Here are made-up nodes, facts about them, and rows of numbers that follow some of those facts. Name the node behind each unnamed row.

Facts:
Ω(fanik, stabi); Ω(fanik, sasol); Ω(fanik, brufem); Ω(fanik, liboker); Ω(dedror, tila); Ω(dedror, noklatar); Ω(dedror, bavam); Ω(dedror, bresan)
Ω(dedror, rega); Ω(dedror, tutran); Ω(dedror, ploflabo); Ω(trozan, vetrom); Ω(trozan, zelir); Ω(trozan, bruvir); Ω(trozan, tregi); Ω(trozan, mesugri)
Ω(trozan, bibu); Ω(trozan, suklos); Ω(trozan, firis); Ω(kliklu, soskibro); Ω(kliklu, bruvir); Ω(kliklu, gemuk); Ω(kliklu, tenis); Ω(kliklu, buflor)
Ω(nudras, bitom); Ω(nudras, toplastal); Ω(nudras, mipebrun); Ω(nudras, plobrir); Ω(nudras, flagok); Ω(sotri, ruke); Ω(sotri, migor); Ω(mivos, digas)
Ω(mivos, sasol); Ω(mivos, basteple); Ω(broklar, molak); Ω(broklar, dregas); Ω(broklar, zural); Ω(broklar, zaples); Ω(broklar, lafu); Ω(broklar, femir)
Ω(ginel, soskibro); Ω(ginel, flezak); Ω(ginel, greskitruk); Ω(feba, brufem); Ω(feba, fligrales); Ω(feba, kiratrik); Ω(feba, nevok); Ω(feba, katres)
Ω(feba, sivor); Ω(gimami, skabrok); Ω(gimami, fekle); Ω(gimami, boskol); Ω(gimami, flunos); Ω(mubas, tila); Ω(mubas, molak); Ω(mubas, trumel)
Ω(mubas, gemuk); Ω(mubas, zaples); Ω(mubas, flagok); Ω(plimes, bodradar); Ω(plimes, tramas); Ω(plimes, beme); Ω(plimes, fusel); Ω(plimes, pamil)
Ω(gupem, zigral); Ω(gupem, grarer); Ω(gupem, kitre); Ω(gupem, kigren); Ω(gupem, sudri); Ω(stoskil, tiskar); Ω(stoskil, plubu); Ω(stoskil, bavam)
Ω(stoskil, greku); Ω(stoskil, kitre); Ω(stoskil, lobrosal); Ω(rufil, liboker); Ω(rufil, nabe); Ω(rufil, goleflel); Ω(rufil, zaples); Ω(rufil, klugro)
Ω(lonel, tramas); Ω(lonel, migro); Ω(lonel, pedre); Ω(lonel, diskor); Ω(lonel, zaples); Ω(lonel, lafu); Ω(lonel, trigras); Ω(votok, tritis)
Ω(votok, noklatar); Ω(votok, drimir); Ω(votok, trena); Ω(votok, skurur); Ω(votok, rodam); Ω(stotrur, dresko); Ω(stotrur, flezak); Ω(stotrur, liboker)
Ω(stotrur, kitre); Ω(stotrur, rapur); Ω(stotrur, zatur); Ω(stotrur, basteple); Ω(stotrur, lofa); Ω(stotrur, ririk); Ω(gimor, kubodu); Ω(gimor, skobisu)
Ω(gimor, trumel); Ω(gimor, zural); Ω(gimor, bitom); Ω(plodem, megekun); Ω(plodem, brito); Ω(plodem, zastetre); Ω(plodem, brufem); Ω(plodem, tregi)
Ω(plodem, migor); Ω(vikom, distotro); Ω(vikom, brutrik); Ω(vikom, gemuk); Ω(vikom, satafas); Ω(vikom, plobrir); Ω(zado, laper); Ω(pobro, greku)
Ω(pobro, zatur); Ω(pobro, zufogan); Ω(pobro, zikoski); Ω(kletur, brutrik); Ω(kletur, katres); Ω(kletur, zural); Ω(kletur, trapaso); Ω(kletur, tavabron)
Ω(fluskar, tritis); Ω(fluskar, digas); Ω(fluskar, sasol); Ω(fluskar, skurur); Ω(fluskar, katres); Ω(fluskar, rega); Ω(fluskar, dager); Ω(druru, bopek)
Ω(druru, suklos); Ω(stusko, ruke); Ω(stusko, boskol); Ω(stusko, tropla); Ω(flibrek, likir); Ω(flibrek, molak); Ω(flibrek, brutrik); Ω(flibrek, tritil)
Ω(flibrek, lafu); Ω(selam, kiplader); Ω(selam, gemuk); Ω(selam, buflor); Ω(binuk, sotradru); Ω(binuk, nitin); Ω(binuk, fusel); Ω(binuk, basteple)
Ω(binuk, tavabron); Ω(skuplan, vipiro); Ω(skuplan, leniskek); Ω(skuplan, pedre); Ω(skuplan, greskitruk); Ω(bripures, vaklu); Ω(bripures, rodoklal); Ω(bripures, bugrel)
Ω(bripures, vetrek); Ω(bripures, flera); Ω(lagu, plubu); Ω(lagu, zastetre); Ω(lagu, zasik); Ω(lagu, fligrales); Ω(lagu, groni); Ω(lagu, vumon)
Ω(lagu, difli); ζ(zastetre, broklar); ζ(bibu, droflen); ζ(dregas, gimami); ζ(fanik, stoskil); ζ(zelir, zigral); ζ(megekun, dager); ζ(trozan, varal)
ζ(klugidrel, skuplan); ζ(kliklu, bruvir); ζ(nudras, vazar); ζ(tregi, tavabron); ζ(molak, pimek); ζ(rodoklal, tritil); ζ(mivos, brito); ζ(trena, tenis)
ζ(suklos, lafu); ζ(vipiro, pluplu); ζ(vipe, zastetre); ζ(bodradar, brufem); ζ(dubi, mivos); ζ(flezak, trumel); ζ(laper, dugik); ζ(ropir, firis)
ζ(ruke, selam); ζ(flunos, dubi); ζ(nabe, sotradru); ζ(mumak, ploflabo); ζ(broklar, digas); ζ(sudri, liboker); ζ(katres, flibrek); ζ(pepo, bavam)
ζ(varal, fluskar); ζ(nitin, gredakol); ζ(tritil, dresko); ζ(ginel, nudras); ζ(bitom, migro); ζ(feba, sivor); ζ(trigras, stotrur); ζ(griskam, dregas)
ζ(vetrom, druru); ζ(migor, greskitruk); ζ(firis, stusko); ζ(brito, bresan); ζ(zetram, bastum); ζ(breskos, fura); ζ(viveskik, tramas); ζ(mipebrun, nili)
ζ(kanem, plobrir); ζ(migro, mesugri); ζ(kiratrik, zufogan); ζ(gimami, kletur); ζ(zural, vipe); ζ(kiplader, goleflel); ζ(noklatar, fanik); ζ(sasol, leflik)
ζ(grosin, flezak); ζ(distotro, bibu); ζ(plobrir, megekun); ζ(vetrek, griskam); ζ(pluplu, plelum); ζ(leflik, zikoski); ζ(bruvir, plubu); ζ(mubas, plodem)
ζ(menor, teluvem); ζ(gemuk, kiratrik); ζ(bugrel, mubas); ζ(plimes, gupe); ζ(droflen, toplastal); ζ(klozan, skabrok); ζ(kaplel, lonel); ζ(digas, ririk)
ζ(greku, dridur); ζ(brabru, rodam); ζ(rivu, groni); ζ(vilas, grosin); ζ(plubu, bugrel); ζ(mesugri, vetrom); ζ(tritis, patratar); ζ(fusel, leniskek)
ζ(bastum, zasik); ζ(keko, binuk); ζ(lofa, greku); ζ(nili, gemuk); ζ(stoskil, skobisu); ζ(skabrok, tiskar); ζ(kigren, mipebrun); ζ(tropla, klozan)
ζ(rufil, suklos); ζ(pimek, kigren); ζ(tiskar, lobrosal); ζ(lonel, kliklu); ζ(toplastal, sudri); ζ(teluvem, fusel); ζ(stotrur, rapur); ζ(skunir, vilas)
ζ(fligrales, breskos); ζ(groni, pepo); ζ(giplin, laper); ζ(sivor, vaklu); ζ(patratar, klatu); ζ(gimor, zaples); ζ(greskitruk, serol); ζ(plodem, fotu)
ζ(zatur, kugodru); ζ(vikom, viveskik); ζ(satafas, fopesi); ζ(ririk, vumon); ζ(dugik, zatur); ζ(klugro, brabru); ζ(fura, diskor); ζ(skobisu, ropir)
ζ(dager, trigras); ζ(zado, mibra); ζ(beme, katres); ζ(pobro, gupem); ζ(likir, klugidrel); ζ(pamil, fligrales); ζ(trapaso, kubodu); ζ(leniskek, tropla)
ζ(kletur, rivu); ζ(tramas, rega); ζ(fluskar, lagu); ζ(druru, kaplel); ζ(boskol, migor); ζ(gredakol, vetrek); ζ(lafu, skurur); ζ(zaples, molak)
ζ(vumon, vipiro); ζ(stusko, drora); ζ(klatu, baflel); ζ(kitre, klades); ζ(ploflabo, beme); ζ(fotu, noklatar); ζ(flibrek, likir); ζ(vazar, bopek)
ζ(plelum, tritis); ζ(bopek, bodradar); ζ(selam, zado); ζ(mibra, skunir); ζ(zasik, difli); ζ(kubodu, fopipa); ζ(binuk, tutran); ζ(kluvuli, stoklam)
ζ(goleflel, trapaso); ζ(zufogan, menor); ζ(rapur, boskol); ζ(tavabron, ginel); ζ(lagu, zelir); ζ(liboker, rufil); ζ(tutran, rodoklal); ζ(dridur, satafas)
ζ(grarer, giplin); χ(zastetre, rufil); χ(bibu, leflik); χ(bibu, dregas); χ(bibu, zaples); χ(difli, griskam); χ(sotradru, broklar); χ(dedror, katres)
χ(dedror, zural); χ(serol, kaplel); χ(serol, fura); χ(serol, broklar); χ(megekun, gimami); χ(trozan, brufem); χ(trozan, drora); χ(nudras, grosin)
χ(nudras, pedre); χ(nudras, rodam); χ(nudras, sudri); χ(tregi, leniskek); χ(tregi, klugidrel); χ(molak, bripures); χ(molak, klugidrel); χ(mivos, suklos)
χ(drimir, kletur); χ(drimir, klugidrel); χ(drimir, kigren); χ(drimir, mesugri); χ(drenan, gupe); χ(drenan, suklos); χ(drenan, sudri); χ(klades, gemuk)
χ(fopipa, fotu); χ(fopipa, ririk); χ(flunos, skabrok); χ(mumak, tiskar); χ(mumak, dridur); χ(vaklu, laper); χ(vaklu, flezak); χ(vaklu, mipebrun)
χ(tritil, brufem); χ(tritil, dridur); χ(tritil, bitom); χ(tritil, flagok); χ(ginel, tila); χ(ginel, trapaso); χ(ginel, flagok); χ(feba, beme)
χ(feba, fligrales); χ(feba, groni); χ(feba, goleflel); χ(trigras, skurur); χ(migor, gupe); χ(brito, digas); χ(brito, droflen); χ(brito, tenis)
χ(viveskik, kubodu); χ(viveskik, rigrogrus); χ(kanem, giplin); χ(dresko, stabi); χ(kiratrik, kugodru); χ(kiratrik, stoskil); χ(noklatar, klatri); χ(noklatar, bruvir)
χ(noklatar, ropir); χ(noklatar, rodam); χ(sasol, gimor); χ(sasol, rega); χ(distotro, droflen); χ(distotro, femir); χ(distotro, pobro); χ(plobrir, suklos)
χ(vetrek, leniskek); χ(vetrek, rega); χ(vetrek, flera); χ(fekle, skunir); χ(ledrok, votok); χ(voru, nitin); χ(voru, greskitruk); χ(tritis, brutrik)
χ(tritis, gredakol); χ(tritis, lonel); χ(nili, zetram); χ(pimek, nevok); χ(pimek, skunir); χ(baflel, bodradar); χ(baflel, groni); χ(sepibi, laper)
χ(plodem, pedre); χ(plodem, boskol); χ(plodem, dridur); χ(dugik, zigral); χ(brogrifur, rega); χ(brogrifur, patratar); χ(faskos, brufem); χ(faskos, trapaso)
χ(faskos, klatu); χ(faskos, mubas); χ(skobisu, kletur); χ(skobisu, stoklam); χ(skobisu, klozan); χ(dager, kaplel); χ(zado, skurur); χ(zado, giplin)
χ(tramas, flibrek); χ(tramas, sivor); χ(fluskar, gemuk); χ(fluskar, boskol); χ(lobrosal, rodoklal); χ(lobrosal, klatu); χ(druru, nitin); χ(druru, buflor)
χ(druru, patratar); χ(lafu, lagu); χ(lafu, droflen); χ(vumon, bruvir); χ(vumon, toplastal); χ(vumon, suklos); χ(zasik, zetram); χ(zasik, mubas)
χ(binuk, dekler); χ(rapur, grosin); χ(tavabron, klugro); χ(tavabron, trigal); χ(liboker, ruke); χ(tutran, dridur)

Known rows:
dubi: [-23  -4  -5  20  10  14  33   1  15  20 -47  19 -39  -8  30   0  -1  36
 -21   5 -22  -6  -3  18 -23 -21  41   6  -5]
tregi: [ -6 -17 -20  20   5   0  38  13  20   7 -55  12 -32   0  44 -15   9  57
  14  35 -21 -18  -9  10 -59 -20  25   6  -4]
viveskik: [ -9   3  -9  18  11  19  33  11  23  10 -47   7 -34  -1  30 -11  11  55
  -4   3 -21 -16   3  20 -59 -22  28 -12  -5]
leflik: [-34  16   2  39  11  13  22 -10  -2  18 -42   7 -37   8  24  -4  -3  47
 -20  19 -19   8 -10  21 -24  -5  46  18 -11]
vazar: [-24  -5  11  12  12  20  23   3  19  21 -43  15 -47  -2  36   0   0  24
 -18   7 -25  -3  -8  17 -28 -21  38   1  -8]
skurur: [ -5  -1  22  30   6  16  23 -18  20  -3 -27   0 -37  26  27  -8   8  28
  -8  29 -16   0  -8  13   1 -27  38  14   7]
brabru: [-20   7   1  24   9  16  35  -3  14  13 -38   6 -31  11  29  -2   6  54
  -9  15 -23 -13   3  18 -34 -21  31   0  -9]
basteple: [-11   9   5  24   4  20  32 -13  28   2 -28  -2 -31   9  29  -4  11  38
 -13  19 -14  -2  -8  14 -34 -28  33  -4   9]
klugidrel: [-30  -7  27  21   1   7   9 -20   5   9 -34  -4 -40  34  40   2  -3  37
  -6  54 -23  -1   3   7  -9 -23  41  21  -4]
rapur: [ 18  24  16  33  10  49  32   4  37  19 -23  -6 -25   4  15  -5  21  29
 -26 -16 -24   2  -7  15 -50 -37  28   3   5]
flibrek: [-25 -13  20   4  15  22  17  -4  17  20 -54  18 -55   7  29  20  -4  38
 -17  -1 -15  18   5  20  -7  -8  44   7  -7]
stoklam: [-38 -10   0  17   2   1  27  -9  10  20 -49  16 -39   2  35   5  -8  39
 -19  22 -19  -3  -1  15 -12 -20  50  18  -9]
kitre: [-16  17  -9  29   9  14  40 -12  25   5 -22  -2 -23   4  30   1   8  46
 -18  25 -11 -15  -4  12 -32 -28  26  -2  -1]
nili: [-21  32   2  21  26  31  12  14   0  11 -30   9 -59 -13  29 -28   6  31
 -22   4 -13   0 -14  31 -37  -7  10 -18   1]
skabrok: [-34   7  15  41  13  12  19 -13  37  10 -33  23 -55   7  39 -19  -4  11
  -4  11 -33   6  -3  16 -12 -40  49  16  -7]
flera: [-35 -10   7  16   0  -4  18 -13  18  21 -43  15 -42   6  44   1  -5  26
 -11  35 -22  -4  -2   8 -17 -24  51  19  -5]
kaplel: [-23   5  27  23   7  21  19 -10   8  14 -31  -4 -39  26  29  -2   1  39
  -9  29 -24  -5  -2   9 -10 -19  36  11  -8]
zigral: [-28  23  11  33   9  14  10 -12   4  15 -29  -4 -42   8  29  -6   4  27
 -24  37 -12   6 -18  19 -27 -13  40  16   5]
migro: [-16  14   3  17   8  19  37 -12  24  16 -49   5 -36   8  25  -9   9  55
 -14  14 -14  -4   2  13 -33 -15  39  -6  -6]
liboker: [ -4   4  -2  14   7  25  29  -2  28   3 -33  -3 -39   4  36  -8  12  33
 -10  25 -12  -6 -11   9 -51 -29  23 -12   9]
bruvir: [ 24  12  40  51  -5  47  32  -9  36  33 -35  -5 -25  28   2 -18  11  27
 -15   1 -38  10 -15   9  -6 -29  51  38 -18]

Which node is each row?
No name comes twice in this set of rows, the named rows included.
[ 13  19   3  48  39  52  17  37  14   6 -38  17 -58 -16   5 -32  13  30
 -12 -60 -30  14 -10  48 -47 -25  12   2   2]	plodem
[-14  -6  13  41  24  20  10   1  26 -11 -39   4 -52  19  26  -4   5  40
   8 -10 -24  16  12  31 -30 -39  26   3   4]	fanik
[ -9  45  32  50   9  42  22  -3   9  25 -18   0 -45   8  12 -29   2  15
 -36   7 -25   3 -23  25  -5  -6  36  19  -7]	boskol
[-20  -4  16  11  19  19   9   7  18  23 -50  11 -52   0  37   0  -1  30
 -22   0 -22  11  11  23 -22 -29  34   6   5]	skuplan
[ 10  24  37  64   0  41  23 -10  18  42 -33  -6 -33  17   1 -13   5  21
 -25   6 -35  22 -31  11  -5 -18  60  55 -13]	suklos
[ -2 -16  -2  14  26  27  21  16  19  -1 -47   7 -43   4  27   6  10  53
  -2 -11 -16   7  10  28 -54 -29  19 -12   9]	dedror
[-43 -16  13  19  15   5   7  -1   6  21 -49  13 -46   8  38  11  -8  35
 -15  13 -29   2  11  22 -15 -24  46  18  -6]	bripures
[  9  -2   1  21  30  50  32  19  18   1 -33   6 -35  -5   8   8  13  52
 -13 -43 -21   1  -2  35 -46 -17  13 -16  -1]	fluskar
[ 19   4   1  32  13  46  37  20  49  40 -55  16 -30 -21  12  -5  17  25
 -25 -52 -33   7  -8  19 -62 -43  40  15  -5]	drenan
[-21  27  14  46  26  37  30 -10  45   1  -4  14 -60  -1  18 -19   0   2
 -25 -15 -28   2  -6  24   6 -38  29  -6   1]	tiskar
[-11  51  21  42  28  38  25  -4   0  -5   9  12 -62   5  12 -33  -3  20
 -33  21 -13  -5 -34  33  28  10  13  -4  -2]	brufem
[ 29   8  12  21  19  68  40  25  37  29 -58   4 -35  -4  -1  -1  20  57
 -12 -61 -32  13   0  25 -68 -24  26  -6 -13]	nudras
[-39 -12  17  24   1  -8  15 -28  30  12 -45  13 -54  16  45  -9  -1  14
  -6  32 -19  12   7  12  -5 -36  58  21   5]	leniskek
[-18 -13  -7  13  14   4  18   4  56   6 -59  30 -69 -12  52 -22  11  23
  11  -1 -19  17  -1  18 -56 -41  37  -7   8]	skobisu

The same nodes again, as new rows of numbers:
Some nodes and their rows:
stotrur: [ 38  44   3 -20  -7 -25  38  43  16  31 -12   8 -18   0  16  48   3   4
  36   8  -3  32  24 -11 -22  19]
zatur: [  6  10 -13  -9 -10   9   1  16  28  -1  -3 -16  -9   0  17   7  -7  -2
   5  -8  -4  -6  22   4  12  16]
lofa: [ -1  -1   0  -3  11  15   1   7  28  -9 -24 -10  -8  -2  -1   0 -32  -6
   7  -4 -13 -10   4  10  10  17]
pobro: [ 44  32   6   1  21 -13  34  29  19  21 -40  20 -17   1   9  37 -11 -16
  34  10 -11  35  -6  -9 -18  23]
zikoski: [ -5  -1 -13   8   0  13 -12  12  16  -6 -19 -11  -9   1   7   8  -9  -3
  10  -7 -18  -3  11  10  13  12]
likir: [  0  17   0 -21  -5  24 -24   6   5  -7  -6 -17  -3  -8   9 -15   0  -6
  25   5   1 -16  20  -2  14   6]
megekun: [  0 -60  -4  15  -7 -18   6 -19 -14  -7  33  -5  13  12  10  -2   8   2
 -47   0  -9  14 -33  15 -11 -16]
gimami: [ 43  52  -2 -11  20   4  -4   7  -3  25 -24   2 -25 -17  11  25  19 -14
  36  20  -8  47  -1 -45 -22   0]
skabrok: [ -8  36 -25   2  13   4   9 -26 -14  11   4  13 -24  13 -19  -8   1  15
   2 -11  33 -10  32 -24  14  14]
dekler: [ -6  10  -3  -5   3  17 -11   3   9  -4 -14 -11  -6  -5   2  -6 -10  -1
  10  -9  -3  -8  12  -2  15   6]
bodradar: [ -2  14  -1 -22  -8  15 -18   3   8  -5  -5 -15  -7  -9  -1   0  -6   2
  17  -3   7  -5  22  -4  17   7]
vetrek: [-46 -55   9  43 -24 -17  -4 -18  18  -3  27 -18  10  29  17  14  12  -4
 -55  48   8  40 -15  43 -11 -24]
flera: [-20  16  -4   3   2  18 -15   1  21  -2 -20 -16 -11  -2   1   1  -7   1
   4  10   1  -1  18   3  13   5]
vaklu: [  3 -63   4  18 -13 -22   8 -18 -15  -3  36   2  17  17   7   2   7  -6
 -45  -5  -3  12 -31  22 -10 -17]
dubi: [ -8  -2  -6   3   9  17 -11   7  16  -7 -28 -11  -6  -4  -6   1 -18  -5
  20  -3 -19 -10   3   9  16   5]
keko: [ -3   1  -1  -2  16  17  -6   4  24 -12 -30  -9  -5  -5  -4 -10 -30  -8
   8  -1 -13 -15   0   5  10  11]
nudras: [ 34 -11  20  18  -8 -29  19  10 -34  12  30  37  34   9  12  15  52 -21
  -8  24  -4  17 -44  -9 -48 -22]
bruvir: [-15  20   5  -4  -1  16 -24   9  10  -3   1   9  19 -22 -15  15  -5  17
   7 -13  14  -9  18 -26  29   3]
klatri: [-11  11  -6  -3   6  17 -13   3  11  -5 -11 -10  -7  -5  -1  -3 -13   2
  12  -8  -4 -10  12   0  14   7]
soskibro: [  2   8   3  14  -4  11  -4  20  21   2 -11   1  14   4  -8  24  -9 -10
  -1 -21  10 -15  19 -13  23  14]
tutran: [ -4 -66  -6  16 -56 -87   3 -13  12 -40  12 -46  -1   0 -12  -7  59 -14
 -53  -8   2 -35 -36  14 -66   7]

Name these rows:
No name comes twice in this set of rows, the named rows included.
[-19  40 -15   2  12   6  10 -18 -11  11  -4  10 -18   9 -19 -12  -3  15
   3 -11  33 -16  35 -13  15  13]	klozan
[-30 -55  18  29 -25  -6 -13 -13 -28  -9  30  14  16  26  17 -20  26 -22
 -18  45   9  13 -24  51  -9 -19]	molak
[-14 -43  19   6 -16 -35  12 -28 -40   7  48  29   6   8  -4 -16   8  11
 -57 -18  35  18 -11   2   1 -15]	serol
[-16 -40  14  -9 -18 -32   3 -28 -29   0  44   6  12  -3  -6  -6   7  16
 -46  -3  22  14 -15   4  -6 -20]	kiratrik
[ -3  20  -9 -17  -1  -7 -35 -19   7 -13 -23 -29 -29 -31  -9   0  10   5
   7  -1  13  10   7 -31  -1  11]	boskol
[ 13  74  40  17   9   6  -1  25 -56  30 -29  68   2   2 -11   4  46 -34
  63  15  39   0   9 -26  -7   1]	mubas
[ -6  25  -1 -31  -3  -9 -14 -10   6  -5 -18 -43 -21 -25 -17  -2   0  22
  11 -12  -4  -8  10 -18  -7  -6]	brufem
[ 31  28   1   7  11 -11  24  31   9  20 -34  18 -14  -1   5  44  -2 -13
  43  12 -17  37  -3  -6 -16  16]	gupem
[-23 -51 -28 -18  -2   8 -11  -5  -3 -29 105  49  70 -36  14  -4  14  62
 -44  21  -8   3 -22 -11  -8 -10]	vumon
[-27 -54 -32  -6   9  12  -1   0  -4 -30 101  60  75 -29  14  -8   9  59
 -50  17 -17  -8 -32  -4 -13  -8]	drenan
[-44  23   2  19 -10  25 -14   8  46   4 -20 -46  -6  13  17   4  -2   4
  -5  36 -11  10  24  25   4 -20]	rega
[102 -45  19 -12  19 -37  54  -1 -92  37  35  60  16  22   6  13   0 -31
  -1 -50 -20  30 -67 -14 -23 -20]	zado
[-39 -34  22  12  -8 -25  36 -16  35   5  20 -40  19  25   1  -2 -20  25
 -59  36 -16  11 -23  50 -32 -43]	sasol
[ 52 -67   7 -23  -8 -20  19 -17 -60   6  62  25  14  19  16 -30  -5 -21
 -31 -38   4  -8 -32   7   3  -7]	trigras

